In the rows, 128 means zero.
Here are made-up elements, facts about them, and rows of numbers that follow some of those facts. Name the element behind each unnamed row.

Named rows:
113 118 156 129 125 115 130 141 128 126 125 145 110 123 135 138 119 121 127 152 109 138 141 135 119 108 137 120 112 129 143 141 106 118 155 118 128 103 138  97 127: ribros
115 113 156 125 116 114 150 143  91 134 159 124 110 124 107 126 140 125 139 160 138 123 151 142 114 115 158 125 112 121 147 145 112 138 152  98 127 100 146  95 150: skemi
117 134 138 129 130 125 145 143 131 126 138 133 129 116 134 125 131 107 129 138 146 125 137 138 124 100 138 122 121 117 147 143 131 133 151  99 114 116 132 105 115: dinal
122 120 141 118 138 128 144 133 130 128 138 146 105 122 130 136 104 124 143 156 111 136 145 119 132 122 150  97 111 130 140 121 109 121 151 134 135 110 130 101 120: gokli
124 153 104 116 141 136 153 135 141 142 129 122 137 129 130 128 120 128 136 123 136 113 119 129 132 114 122 125 144 126 149 144 134 153 118 122 114 120 122 137 121: klastir
125 131 108 140 140 128 106 127 162 127 107 128 144 126 141 135 120 112 114 119 168 140 115 133 137 128 116 137 160 125 132 146 150 132 112 128 118 129 125 125 141: dake
135 142 117 131 130 125 129 124 157 136 129 127 119 108 138 136 116 107 128 130 143 110 125 131 126 122 138 130 142 138 137 143 140 138 123 118 115 119 142 120 124: kotralim
138 123 127 117 131 127 142 135 123 142 138 129 136 134 122 138 115 133 132 133 113 107 119 138 126 123 135 128 149 131 149 134 128 152 119 150 123 118 128 128 152: lorek
135 123 146 125 115 108 133 113 129 150 127 151 149 130 118 152 119 104 135 161 119 107 102 141 109 118 117 137 135 134 132 123 154 144 135 160 113 120 119 123 144: pugas
137 116 134 124 136 130 146 138 122 132 153 128 131 122 125 133 124 126 130 133 137 112 129 137 127 121 153 110 149 116 147 126 134 150 129 144 120 126 130 115 148: flidrus
125 137 123 119 145 126 141 136 139 129 132 126 121 119 128 132 117 128 139 134 141 124 130 117 133 115 134 109 133 130 144 137 130 140 128 125 128 119 126 118 127: stestom
139 125 120 119 134 129 143 135 125 130 147 125 136 124 121 138 121 122 135 130 137 110 120 131 130 122 139 122 151 122 147 133 143 151 119 142 119 126 127 123 142: funa
149 117 136 140 119 130 138 123 132 140 153 121 124 104 126 142 119 108 127 139 137 104 124 143 121 123 165 132 152 125 146 141 129 140 125 136 114 125 147 105 145: fufon
137 115 142 136 121 121 139 142 115 129 143 132 143 116 125 138 131 107 124 138 134 113 119 146 116 106 143 134 141 111 147 138 136 139 137 130 112 120 133 105 140: nimim
116 143  97 124 127 145 131 130 142 157 114 118 137 139 134 118 116 132 117 126 132 124 124 144 128 123 122 153 145 131 150 161 121 140 114 107 112 115 135 141 136: trodol
116 126 117 122 125 138 119 107 146 153 108 144 128 141 133 141 102 119 127 152 108 136 119 136 124 133 122 137 131 143 134 137 124 123 130 144 120 118 131 130 139: flike
134 146 113 128 131 123 140 115 162 133 139 127 126 100 128 131 120  85 139 138 166 110 121 129 131 121 137 121 135 136 134 130 158 140 132 112 108 128 136 118 114: sison
124 133 121 120 120 106 116 131 160 123 107 156 148 139 140 149 122 101 124 116 111 139 103 142 116 102 106 137 150 138 121 126 156 134 126 158  99 116 122 108 132: ribra
119 132 140 123 123 114 133 152 152 128 123 144 129 132 144 130 132 112 110 136 143 121 136 143 108 117 124 115 124 127 142 122 138 139 146 102 120 120 132 129 120: plifla
131 141 116 114 135 115 151 124 118 145 151 112 134 129 100 132 136 132 151 148 179 103 125 124 138 132 127 125 146 134 139 142 155 169 111 125 127 121 121 128 159: kori

Some facts about the elements:
babra θ skadam; babra θ ziflo; babra θ zumu; babra θ trodol; babra θ zigim; babra θ beskek; babra θ rudu; bibik θ gregrupli
brebes θ teflufom; brebes θ trole; brebes θ kori; dani θ pluros; dani θ loflom; dani θ plokos; dani θ turer; dani θ pugas
daplitos θ kupe; daplitos θ teflufom; daplitos θ mazil; daplitos θ tizem; daplitos θ povebek; dinal θ kori; diskin θ vigram; diskin θ boste
diskin θ melaso; dotrer θ tuzur; dotrer θ kuzi; dotrer θ dake; drifin θ gregrupli; drifin θ stikek; drodran θ ziflo; drodran θ vabrutar
duben θ loflom; duben θ zegrigre; duben θ plozim; duben θ skodrik; fitridan θ dridretrok; fitridan θ grizal; fitridan θ vabrutar; fitridan θ kanam
fitridan θ patrul; flebrabri θ ribra; flebrabri θ skazel; flebre θ klastir; flebre θ goplen; flebre θ povebek; fluklun θ funa; fosuplol θ flaben
fosuplol θ diflor; fosuplol θ vigram; gokli θ zegrigre; gokli θ duzak; gokli θ megotan; gremas θ vasuklir; gremas θ lorek; gribrim θ loflom
gribrim θ dribrar; gribrim θ bigriflik; grituk θ nustu; groklos θ stoplun; groklos θ faveflen; groklos θ kodum; groklos θ dake; groklos θ patrul
grotras θ flozogrik; grotras θ flege; grotras θ miskar; grotras θ flike; grotras θ graklan; grotras θ nabro; grunok θ zedres; grunok θ turer
grutrovum θ dridretrok; kider θ nebro; kider θ plakin; kider θ diflor; kider θ turer; kider θ miskar; kigre θ kotralim; klefan θ mesipla
klefan θ kupe; klefan θ vigram; klefan θ skodrik; klefan θ melaso; kleflok θ kovon; kleflok θ tizem; kleflok θ dribrar; kleflok θ tristos
klepli θ nustu; klepli θ dreli; klepli θ nogun; klepli θ zadrire; klugra θ skagraska; klugra θ dake; klugra θ vitre; limek θ vasuklir
limek θ miskar; limek θ zigim; limek θ dutes; mabra θ gresivom; mabra θ tristos; miklem θ pluros; miklem θ goplen; miklem θ skagraska
miklem θ diflor; peston θ zuflal; peston θ zegrigre; peston θ pugas; peston θ nabro; plakluk θ flaben; plakluk θ mesipla; plakluk θ gregrupli
plakluk θ timol; pludre θ dregom; pludre θ futu; postu θ ribra; postu θ neri; puno θ lita; puno θ kovon; puno θ faveflen
puno θ trema; revotim θ tizem; revotim θ faklek; revotim θ beskek; revotim θ roka; ribros θ bretrik; ribros θ megotan; ribros θ grezas
skarar θ klastir; skarar θ trodol; skarar θ kisis; skegem θ zumu; skegem θ trotras; skemi θ gregrupli; skemi θ skagraska; skemi θ plakin
skemi θ diflor; skemi θ beskek; skobrifen θ gitir; skobrifen θ ribra; skobrifen θ netre; skobrifen θ miskar; skobrifen θ pazok; skobrifen θ mure
skomo θ dreli; skomo θ sison; skomo θ kastun; skomo θ vigram; skomo θ stokek; stebro θ pluros; stebro θ dribrar; stebro θ neri
stebro θ skota; stidro θ tuzur; stidro θ lita; stidro θ skazel; stidro θ kodum; stidro θ futu; stistavak θ trema; stistavak θ gunom
stodi θ dribrar; stodi θ kastun; stodi θ faveflen; tana θ broklu; tana θ suskeflir; tralem θ dreli; tralem θ stokek; triflan θ dridretrok
triflan θ ziflo; triflan θ suskeflir; triflan θ beskek; triflan θ trotras; trorur θ lita; trorur θ trener; trorur θ skota; valomos θ plubu
valomos θ tubril; valomos θ timol; vikler θ dregom; vikler θ graklan; vikler θ trotras; vikler θ grezas; babra σ kleflok; bibik σ plifla
bibik σ basan; bibik σ droski; bigriflik σ ribra; depa σ pusede; dotrer σ plifla; dreli σ tretil; dreli σ klefan; dridretrok σ trotras
dridretrok σ zoplos; drifin σ mure; drodran σ kleflok; droski σ pusede; droski σ kleflok; dutes σ kigre; filusku σ grutrovum; filusku σ rudu
fiskem σ pazok; flaben σ fiskem; flidrus σ rudu; flidrus σ puno; fufon σ mazil; funa σ mesipla; futu σ tristos; gretral σ ribra
gretral σ teflufom; gretral σ stotri; grezas σ pusede; grezas σ tristos; gribrim σ vistan; gribrim σ nabro; grizal σ fufon; grizal σ magrum
groplu σ mesipla; grutrovum σ skilis; kigre σ daplitos; kisis σ depa; kisis σ puno; kleflok σ plifla; kleflok σ tristos; klepli σ ribra
klepli σ basan; kori σ draka; kori σ stestom; kori σ babra; kuzi σ stotri; lidal σ zumu; lidal σ klepli; limek σ bibik
lita σ zoplos; lita σ klepli; loflom σ skobrifen; lorek σ revotim; mazil σ pazok; mure σ babra; nimim σ skobrifen; patrul σ draka
patrul σ kider; patrul σ basan; plubu σ limek; plubu σ zumu; poskir σ droski; pugas σ flege; revotim σ flidrus; roka σ klegul
roka σ trole; roka σ skobrifen; rudu σ zoplos; rudu σ tristos; skemi σ kori; skemi σ skilis; skilis σ draka; skilis σ basan
skilis σ grezas; skomo σ dreli; skomo σ tristos; sobo σ graklan; stotri σ zumu; stotri σ roka; teflufom σ ribra; trebril σ limek
trebril σ fufon; trener σ limek; trener σ grutrovum; triki σ trole; triki σ grizal; tristos σ plifla; trole σ droski; trorur σ stistavak
trorur σ vitre; trotras σ klegul; trotras σ zutura; valomos σ klepli; vigram σ klepli; vistan σ gokli; zoplos σ droski; zuflal σ draka
zuflal σ klepli; zutura σ kotralim; babra ε 93; basan ε 897; beskek ε 58; bibik ε 93; bigriflik ε 897; boste ε 93
brebes ε 897; bretrik ε 897; broklu ε 58; dake ε 209; dani ε 209; daplitos ε 209; depa ε 209; diflor ε 58
dinal ε 897; diskin ε 897; dotrer ε 209; draka ε 93; dregom ε 897; dreli ε 93; dribrar ε 897; dridretrok ε 93
drifin ε 93; drodran ε 58; droski ε 897; duben ε 209; dutes ε 58; duzak ε 93; faklek ε 897; faveflen ε 58
filusku ε 93; fiskem ε 93; fitridan ε 897; flaben ε 209; flebrabri ε 58; flebre ε 209; flege ε 897; flidrus ε 93
flike ε 209; flozogrik ε 93; fluklun ε 897; fosuplol ε 58; fufon ε 58; funa ε 93; futu ε 897; gitir ε 93
gokli ε 93; goplen ε 897; graklan ε 897; gregrupli ε 897; gremas ε 897; gresivom ε 209; gretral ε 897; grezas ε 897
gribrim ε 897; grituk ε 897; grizal ε 58; groklos ε 93; groplu ε 93; grotras ε 93; grunok ε 209; grutrovum ε 93
gunom ε 897; kanam ε 897; kastun ε 209; kider ε 93; kigre ε 897; kisis ε 58; klastir ε 93; klefan ε 897
kleflok ε 93; klegul ε 93; klepli ε 897; klugra ε 897; kodum ε 58; kori ε 93; kotralim ε 58; kovon ε 209
kupe ε 93; kuzi ε 93; lidal ε 58; limek ε 58; lita ε 93; loflom ε 93; lorek ε 93; mabra ε 897
magrum ε 93; mazil ε 93; megotan ε 897; melaso ε 93; mesipla ε 897; miklem ε 209; miskar ε 58; mure ε 58
nabro ε 897; nebro ε 897; neri ε 93; netre ε 93; nimim ε 897; nogun ε 58; nustu ε 897; patrul ε 93
pazok ε 58; peston ε 897; plakin ε 209; plakluk ε 897; plifla ε 897; plokos ε 58; plozim ε 897; plubu ε 93
pludre ε 93; pluros ε 209; poskir ε 58; postu ε 93; povebek ε 93; pugas ε 897; puno ε 93; pusede ε 93
revotim ε 93; ribra ε 897; ribros ε 897; roka ε 93; rudu ε 93; sison ε 58; skadam ε 58; skagraska ε 209
skarar ε 93; skazel ε 93; skegem ε 897; skemi ε 897; skilis ε 209; skobrifen ε 209; skodrik ε 58; skomo ε 93
skota ε 93; sobo ε 93; stebro ε 93; stestom ε 93; stidro ε 93; stikek ε 58; stistavak ε 209; stodi ε 58
stokek ε 93; stoplun ε 93; stotri ε 58; suskeflir ε 58; tana ε 93; teflufom ε 93; timol ε 897; tizem ε 93
tralem ε 93; trebril ε 93; trema ε 209; trener ε 93; tretil ε 58; triflan ε 93; triki ε 209; tristos ε 897
trodol ε 209; trole ε 209; trorur ε 93; trotras ε 93; tubril ε 897; turer ε 93; tuzur ε 209; vabrutar ε 897
valomos ε 897; vasuklir ε 93; vigram ε 58; vikler ε 58; vistan ε 897; vitre ε 93; zadrire ε 209; zedres ε 58
zegrigre ε 93; ziflo ε 93; zigim ε 93; zoplos ε 897; zuflal ε 209; zumu ε 897; zutura ε 209

Name these rows:
No name comes twice in this set of rows, the named rows included.
130 112 150 132 120 121 139 142 110 129 147 132 129 119 122 136 136 109 128 142 138 118 128 142 113 109 148 126 133 113 145 132 129 136 140 120 120 118 134 101 142 | kigre
139 130 126 129 147 115 115 135 160 114 108 138 134 124 142 147 120 128 125 114 146 132 118 114 136 122 117 111 152 134 131 136 146 134 106 156 128 125 119 118 139 | skazel
118 121 147 134 130 114 129 150 130 109 131 136 112 113 138 129 136 115 121 137 143 138 146 134 121 105 143 115 120 118 143 141 118 119 148 102 125 111 136  90 125 | klugra
129 141 123 112 143 126 141 117 144 140 120 142 127 127 128 142 110 122 140 142 119 118 120 122 130 124 124 111 131 137 140 124 136 138 128 148 126 120 123 123 125 | duzak
124 123 137 124 132 122 139 154 102 132 146 111 117 127 112 130 135 160 132 132 150 116 148 128 133 126 152 119 147 126 149 159 112 157 108 116 137 106 145 105 168 | grutrovum
119 138 104 127 135 138 129 115 152 149 115 129 144 135 131 129 111 110 129 135 146 125 116 137 132 125 122 141 144 129 136 142 147 139 122 123 114 127 125 134 135 | skagraska
136 135 132 136 126 123 119 110 159 147 116 143 121 113 135 156 103 116 128 137 114 114 122 131 121 130 134 134 144 146 135 135 129 131 121 150 118 113 141 116 133 | pazok
146 121 144 130 115 108 122 111 138 146 130 133 121 118 118 157 119 126 135 152 130 106 119 132 117 144 139 136 146 153 132 138 136 146 117 150 128 113 146 119 167 | mure
133 140  87 105 113 111 159 108 144 145 166 124 134 121 101 129 125  78 154 132 154 107 100 144 118 115 133 135 154 149 113 124 180 167 122 122  91 123 136 121 143 | vigram
115  97 147 135 128 140 118 128 126 121 127 146 104 125 139 133 102 119 125 156 105 159 143 130 127 128 157 111 113 121 134 132  97  98 148 129 134 114 144  88 142 | skobrifen

The same elements again, as new rows of numbers:
Named rows:
132 129 120 127 126 127 138 127 147 129 132 125 132 135 138 137 131 124 130 135 110 145 128 126 124 130 125 136 129 130 124 141 122 122 129 124 116 128 128 133 129 118 132 126 125 128: faklek
126 126 126 115 134 136 129 126 135 128 127 135 129 139 134 144 127 124 132 123 123 122 127 121 127 131 124 128 128 127 133 128 123 125 133 132 120 128 120 128 139 127 134 132 124 127: kotralim
116 141 124 127 131 111 128 124 121 131 121 137 121 132 145 162 131 113 125 134 137 113 123 114 128 141 124 130 135 124  94 151 125 101 130 138 106 131 119 129 129 121 146 136 122 136: faveflen
117 141 122 134 131 113 125 123 124 130 124 135 119 129 138 156 129 114 128 144 128 129 119 121 128 133 124 137 133 121  93 146 128 114 129 135 112 130 121 130 130 124 140 132 125 133: kovon
128 123 112 127 128 139 126 123 128 130 123 133 125 123 125 136 123 116 126 133 118 119 138 133 129 129 126 119 132 127 137 120 135 135 129 135 134 128 132 128 133 125 126 127 128 126: duzak
126 135 143 136 122 138 111 139 135 135 141 131 136 151 124  90 119 132 126 116 161 116 121  81 128 125 122 130 122 104 109  85 100 142 122 140 110 119  93 119 141 157 131 133 122 127: stistavak
126 125 136 114 134 136 129 133 129 126 130 132 129 138 130 137 128 132 129 119 132 118 125 127 130 129 127 132 127 128 134 122 124 127 131 127 124 126 119 131 132 132 129 130 127 126: tretil
145 133 140 162 114 146 145 129  90 128 134 128 131 142 126 131 139 129 144 139 137 134 115 116 140 116 143 131 117 121 153 124 134  86 141 122 169 142 124 121 102 141 121 122 130 129: kigre
113 142 123 139 134 122 126 119 128 130 125 133 123 128 137 152 129 114 124 143 120 126 124 118 127 135 126 137 133 124  98 152 126 106 130 137 104 132 122 123 132 119 145 129 123 134: dake
116 118 134  83 149 182 128 122 133 128 127 150 125 108 127 198 118 131 111 140  88  96 132 130 124 122 129 133 134 124 161 118 136 134 145 130 104 123 143 129 145 115 109 129 132 123: nabro
129 127 141 125 122 129 129 133 124 129 133 125 131 125 121 114 129 141 127 122 142 126 124 127 128 123 130 134 127 129 125 115 124 130 126 119 133 126 127 128 127 133 120 128 130 131: fluklun
109 143 133 137 133 124 117 119 122 132 126 133 120 125 135 150 127 117 122 142 138 115 125 116 127 135 126 133 133 122  97 151 126 108 131 135 106 133 121 118 130 121 142 128 125 135: tuzur
117 125 145  93 145 149 130 136 129 127 131 138 127 127 125 181 127 155 106 133 113 125 113 124 124 124 134 147 134 125 133 125 129 132 133 117 105 122 141 143 136 126 114 128 132 130: vistan
111 142 138 136 133 119 124 122 116 131 122 133 123 133 139 155 129 119 119 126 149 108 128 115 129 138 130 129 133 124  99 143 127  96 131 137 102 132 121 120 128 122 145 131 121 140: kodum
138 122 131 131 124 109 128 137 123 123 130 116 131 130 120 101 131 142 133 121 127 149 121 137 130 123 133 124 126 132 134 117 128 145 124 120 147 126 133 137 119 137 121 124 133 124: drifin
128 126 139 120 130 125 130 129 126 127 127 128 130 131 128 131 128 131 130 120 141 126 124 130 127 133 126 129 128 131 132 125 124 126 130 130 132 129 126 131 129 129 128 133 127 128: fufon
122 136 112 124 122 115 134 120 130 134 119 143 118 120 142 165 129 110 131 147 117 115 125 121 127 136 118 135 138 120 107 138 133 113 130 136 122 127 124 126 130 121 135 132 125 133: dribrar
134 126 105 126 129 116 133 130 142 126 126 130 127 140 138 144 132 119 130 138  99 145 123 127 129 129 124 132 130 127 122 146 129 129 124 128 126 127 126 139 130 127 135 128 128 125: mazil
121 133 135 136 135 130 129 125 134 126 130 121 135 141 135 133 129 127 123 122 134 134 128 120 123 134 130 132 128 134 114 153 117 107 130 128 102 131 126 126 127 120 143 128 121 136: grizal
122 130 135 141 128 145 128 117 131 132 128 130 129 123 128 135 125 117 125 130 125 114 140 123 124 131 127 126 132 128 120 141 125 112 131 133 108 132 134 114 129 112 134 127 124 131: dregom

Name these rows:
No name comes twice in this set of rows, the named rows included.
124 126 117 137 132 136 121 117 119 129 123 132 120 107 121 130 122 115 135 142 113 123 137 146 128 130 123 118 128 130 142 118 135 138 135 139 147 130 136 121 125 120 123 133 130 124 | zuflal
130 130 145 142 132 129 127 137 133 124 136 113 138 140 124 101 130 142 116 115 142 140 128 119 128 122 138 130 123 133 117 142 121 123 124 118 108 131 131 124 128 130 133 122 126 131 | grutrovum
131 126 116 118 123 130 132 120 129 132 124 139 124 115 131 144 126 117 137 134 109 121 132 136 127 130 120 129 133 126 140 113 134 132 130 134 145 124 130 126 131 123 120 134 130 124 | plozim
129 129 163 137 135 125 128 134 123 121 136 108 142 141 119  94 132 151 123 105 163 146 126 126 126 122 137 129 121 142 121 133 115 121 125 116 121 130 130 125 120 128 131 125 125 134 | drodran
118 136 159 127 123 111 114 145 106 128 129 128 123 137 125 112 132 153 110 112 178 109 118 104 137 120 140 136 127 116 100 114 132 122 123 120 112 126 119 132 124 151 125 126 130 138 | puno
133 121 103 110 128 122 137 124 135 127 120 141 124 126 136 161 129 112 140 134  99 131 130 143 126 136 116 128 130 129 144 123 129 135 131 138 142 125 124 137 131 124 129 138 128 122 | skodrik
133 127 140 119 128 117 124 141 124 126 134 118 130 136 119 104 131 149 132 122 140 157 116 134 130 120 134 134 121 129 137 112 120 145 128 119 136 128 125 138 125 141 119 130 131 125 | flebre
128 130 119 131 118 113 132 122 122 134 121 136 120 113 130 145 128 119 132 141 127 119 126 131 128 133 123 126 136 125 118 124 135 127 126 134 141 127 129 126 118 124 126 134 130 128 | bigriflik
120 116 158  81 149 159 117 146 124 122 131 137 127 125 117 157 122 165 103 118 124 104 119 127 131 113 141 136 130 121 160  98 136 153 137 116 119 120 139 145 144 142  99 126 141 125 | gokli
119 125 160  88 136 127 126 144 107 128 126 136 124 110 121 167 127 165 109 127 138 114 106 128 130 120 139 139 131 123 127 102 134 142 130 114 132 118 141 145 130 141 101 134 140 132 | gribrim
128 131 170 137 123 124 126 143 122 128 140 112 140 137 118  87 132 163 116 109 172 140 118 115 128 121 142 137 120 131 108 133 118 118 123 109 119 128 128 124 122 137 123 121 127 135 | fitridan
130 126 122 136 132 122 134 124 134 125 128 119 134 134 131 130 128 125 134 123 118 145 129 135 123 135 126 126 129 137 131 145 117 121 129 130 123 132 132 129 128 118 136 131 124 127 | kisis
122 131 149 136 124 128 115 134 111 129 127 130 123 118 119 109 126 140 122 116 163 103 130 122 135 122 136 118 128 123 126 110 136 139 124 125 138 126 129 124 127 141 118 127 132 131 | postu
136 127  94 129 129 117 137 122 141 128 125 131 125 127 133 148 128 110 144 148  86 159 120 145 125 131 117 131 129 130 133 138 125 140 131 135 142 127 130 138 129 121 131 133 129 120 | flaben
138 125  86 127 126 106 139 126 144 130 125 123 133 118 132 157 123 118 127 143  84 152 113 122 115 141 111 120 142 129 117 115 112 153 115 140 142 116 136 147 123 121 126 142 129 121 | mesipla

Now the same elements, written a new way:
Named rows:
103  83  84 117 105 117 142 210 218 166  95 145 115  55 175 109 149 186 202 148 157 148 127 216 145 104 134 212 155 165: klepli
127 105 151 100 127 122 141 145 114 120 154 155 113 145 116  86 100 145 165 128 117 147  91 133 131 139 149 142  93 113: roka
108 136 100 147 129 107 101 117 171 143 129 146 144 111 126 186 141 134 147 130 134 146 127 133 134  97  95 107 115 124: dinal
140 102 142 104 134 104 144 145 125 106 130 140 119 134 107  93 119 134 147 128 121 119  97 136 136 145 145 146 107 123: kuzi
111 118 117 143 124 140 125 151 125 132 124 126 140 169 111 122 115 157 160 125 114 135  94 123 149 118 149 109 122 147: povebek
129 114 121  96 127 113 149 163 133 114 124 130 112 126 111  83 123 142 161 130 137 133  85 159 127 144 168 173 137 135: skilis
 89 134  86 121 117 119  94 126 141 139  97 104 140 121 113 205 141 107 153 145 110 164  82 121 156  79 112 108 128 129: kider
133 132 122 136 140 122 113 140 136 140 146 127 150 161 129 128 117 159 135 130 122 118 128 123 131 130 135 112 113 133: flege
 68 132  91 140 115 146  94 120 150 140 117 145 123 133  94 169 116 140 165 138 139 191  75 127 136  98 129 114 134 127: skobrifen
113 129 100 144 132  98 100 112 170 133 123 141 136 109 120 188 142 125 125 135 134 133 138 128 136  98  86 100 116 117: peston
 71  80 100 140 139 136  90 129 146 119  88 151 121 111  75 178 110 126 103 154 139 149 106 119 161 118 114  80 135 126: stebro
104  91 119 110 133 108 113 125 148 103 103 167 101  93  86 156 125 108 139 135 135 149 104 136 145 127 110 122 116 112: trorur
144 140 124 102 172 109 112 149 129 117 155 164 118 118 117  85 129  96 149  94 126 121 145 149 124 138 117 137 107 138: grezas
128 152 125 139 142 130 115 152 138 144 158 123 150 148 126 134 116 166 144 127 123 129 120 123 118 127 148 122 125 135: tretil
 93 100 128 111 164 129  74 138 155 134 144 183 120  76 109 151 101 136 132 155 151 181 123 142 116 136 107 137 113 109: gribrim
124 111 113 135 128 116 136 141 130 117 112 119 139 165 105 123 121 146 134 126 114 104 105 120 157 123 142 102 120 138: netre
113 106 118 143 130 124 135 143 131 119 111 131 132 166 104 129 117 152 130 128 119 121 100 121 154 128 144 104 121 139: tizem
150 153 118 134 118 127 130 146 150 150 149 142 146 176 137 133 126 159 160 131 122 138 120 133 117 127 118 139 113 128: zumu
109 113 116 148 128 118 139 149 134 122 123 109 146 159 116 120 125 161 154 113 116 114  99 126 163 108 151 108 119 143: boste
144 153 124 131 137 109 121 139 136 140 146 111 145 147 122 152 128 152 127 131 122 118 128 111 121 126 137 119 123 128: miskar

Which element is each row?
No name comes twice in this set of rows, the named rows included.
 49 100  85 189 114 112 122 134 176 118 119 133 143  90 127 137 139 158 186 100 139 124 100 149 185  48 122  95 110 155 | tralem
134 115 122  97 119 122 154 174 138 127 109 121 108 134 120  87 136 163 167 144 135 140  90 160 127 147 179 191 150 144 | zuflal
155 139 131 102 183  97 110 145 129 104 154 158 128 112 107  98 127  95 135  98 128 106 142 143 119 145 116 143 107 132 | futu
 97  95 125 146 142  99 148 157 148 100 150 138 135  98 129  54 122 159 186  90 131  93 100 161 167  96 154 137  89 149 | dreli
132 109 156 139 172 121  96 125 129 126 126 128 142 146  99 156 119 164  93 159 136 120 143 112 127 148 131 102 126 122 | dribrar
123 143 106 135 169 134 100 158 132 138 143 129 151 144 116 117 124 125 142 105 119 118 141 137 133 119 131 107 123 154 | plifla
148 102 128 101 124 110 152 159 137 116 115 144 111 139 111  96 128 140 154 128 123 122 107 145 141 145 147 157 122 130 | patrul
144 114 123  96 134 114 147 188 154 144 143 140 122 112 136  89 116 168 145 137 138 119 117 159 114 152 159 183 136 138 | lidal
124 130 141 144 153 136 104 146 134 144 146 135 143 146 110 137 111 174 123 145 131 139 126 117 116 143 145 115 130 137 | faveflen
108 149 101 141  97 128 112 120 161 139 101 144 129 139 111 186 147 123 181 128 119 173  95 131 144  88 102 115 123 130 | tana
109 131 121 157 138 122 121 148 152 144 160 135 156 146 138 109 117 179 161 120 127 121 124 136 135 105 136 117 109 148 | nustu
145 117 128 123 138 126 118 161 151 145 112 125 137 157 129 141 132 173 119 158 131 121 135 137 126 149 133 142 142 134 | ribra
 76 166  82 147 130  98  87 134 161 159 147  86 164  71 154 195 144 134 172 125 121 147 110 138 146  51 122 113 116 142 | fosuplol
125  64 129  95 131 127 152 178 131 126  99 151  99 130 105  84 116 153 131 144 130 132 117 145 148 163 157 155 145 139 | lita
133 127 121 128 134 133 118 162 140 160 134 121 149 157 138 127 123 175 146 135 123 137 131 137 125 129 140 134 128 144 | basan

